Below are the code and all the weights of a small trained network. Each question names an input and a class and asks about switching units off, where a switched-off unit gives its printed mean instead of its output.

import numpy as np


def w(rows, s, z=0):
    codes = np.array(rows[::2]) - 128.0
    scale = np.full(codes.shape[1], s)
    scale[-1] = z or s
    return codes * scale


def f(y):
    return np.maximum(y, 0)


def log_softmax(a):
    a = a - a.max(-1, keepdims=True)
    return a - np.log(np.exp(a).sum(-1, keepdims=True))


def net(x, mask):
    res = np.array(x, float).reshape(1, 5) / 4 @ E
    y = f(res @ A[0][:, :-1].T + A[0][:, -1])
    res = res + np.where(mask, y, B[0][:, -1]) @ B[0][:, :-1]
    return log_softmax(res[-1] @ U[:, :-1].T + U[:, -1])


A, B = {}, {}
E = w([
[136,154,190,156,173,122,160,101,157,141],'x0',
[255,126,122,136,122,69,111,176,136,163],'x1',
[57,165,157,85,116,117,105,167,224,104],'x2',
[171,132,61,67,175,167,178,137,131,146],'x3',
[96,87,137,119,145,91,81,87,164,147],'x4',
],0.015)
A[0] = w([
[84,84,118,173,146,82,42,76,142,73,190],'n1',
[193,44,126,219,35,77,127,28,82,171,242],'n2',
[98,131,113,33,219,220,121,42,163,135,254],'n3',
[134,170,199,84,165,53,216,66,230,113,137],'n4',
[131,169,119,112,37,110,136,211,131,71,104],'n5',
[84,89,150,200,135,73,141,19,95,66,162],'n6',
[17,196,232,90,63,100,130,207,154,85,177],'n7',
[92,88,146,216,153,168,129,109,254,173,146],'n8',
[163,57,4,82,110,147,169,249,90,159,231],'n9',
[142,143,87,127,202,163,251,193,182,142,155],'n10',
[205,162,103,157,174,111,185,194,119,133,191],'n11',
],0.0068,0.0039)
B[0] = w([
[101,208,161,74,68,117,123,137,61,126,192],'n1',
[222,83,195,196,94,121,81,54,28,175,243],'n2',
[142,152,132,111,102,103,248,25,162,73,214],'n3',
[189,201,7,103,180,137,101,159,93,89,197],'n4',
[60,32,160,116,168,145,126,157,159,76,173],'n5',
[136,157,201,118,111,142,110,129,101,65,193],'n6',
[125,106,170,161,213,188,87,187,144,54,232],'n7',
[92,232,81,101,153,83,147,144,70,113,184],'n8',
[149,2,50,125,59,167,142,108,108,184,252],'n9',
[117,53,123,145,150,201,211,157,89,95,197],'n10',
[179,58,58,158,177,229,99,195,144,221,209],'n11',
],0.0077,0.014)
U = w([
[110,96,193,148,190,147,52,167,231,97,182],'0',
[187,254,85,127,208,31,86,165,90,78,40],'1',
[146,100,66,96,34,94,104,90,83,153,241],'2',
[148,197,134,76,236,150,250,24,195,35,164],'3',
[220,105,174,233,176,105,100,124,68,226,100],'4',
[141,105,78,78,148,183,170,182,169,193,5],'5',
[136,148,136,16,79,32,137,63,134,164,185],'6',
[60,197,215,207,80,155,40,123,73,157,101],'7',
],0.008,0.0021)

Each question gives the input, the list of numbers given to net, and the class t.
The units are the neurons (one row each of A and B). Each row of codes is followed by its name. A weight is (code - 128) times the scale printed after its matrix; where a second scale follows, it is the last column's (A, B and U).
mask holds one flag per neuron, in row order. A switched-off neuron (its flag False) gives its mean, the last column of its row in B, instead of its output. The means were averaged over made-up inputs and are rounded, as every weight is.
A unit's drop is (log p(t) with every unit on - log p(t) with that unit switched off) / (log p(t) with every unit on - log p(t) with every unit switched off).
The circuit of an input: a set's keep is (log p(t) with only the set's units on - log p(t) with every unit switched off) / (log p(t) with every unit on - log p(t) with every unit switched off). Starting from all 11 units, units are removed one at a time, each time the one whose removal leaves the highest keep (on an exact tie, the one counted first), for as long as the keep stays at least 0.8.
units of the circuit, in order: the units of the circuit, biggest drop first
most important unit: the unit with the biggest drop
k most important neurons: the k neurons with the biggest drops, biggest first
drop when u is switched off: that unit's drop, to one decimal
input [4,-1,3,-3,-6], class 0: most important unit -> n3
input [-6,-1,5,3,2], class 0: units of the circuit, in order -> n7; n4
input [6,-5,4,-5,5], class 1: units of the circuit, in order -> n4; n8
input [-6,-3,2,-3,0], class 0: units of the circuit, in order -> n2; n7
input [-1,0,6,3,-2], class 3: units of the circuit, in order -> n11; n3
input [-7,3,5,-4,4], class 0: 3 most important neurons -> n7; n2; n5
input [8,-6,7,-6,3], class 3: 2 most important neurons -> n3; n2
input [3,1,2,-4,6], class 1: units of the circuit, in order -> n4; n8
input [8,-4,-3,-2,-6], class 3: 2 most important neurons -> n2; n9
input [-8,1,-3,3,-8], class 5: 2 most important neurons -> n11; n2
input [-8,-1,-7,-8,7], class 7: 2 most important neurons -> n1; n6
input [1,2,3,-6,-3], class 0: 3 most important neurons -> n7; n2; n5
input [-2,-8,-8,4,5], class 3: drop when n2 is switched off -> 0.0
input [1,-1,5,1,8], class 3: units of the circuit, in order -> n3
input [-1,5,2,-7,1], class 7: drop when n11 is switched off -> 0.2
input [-6,-5,-2,-3,8], class 7: drop when n9 is switched off -> 0.1
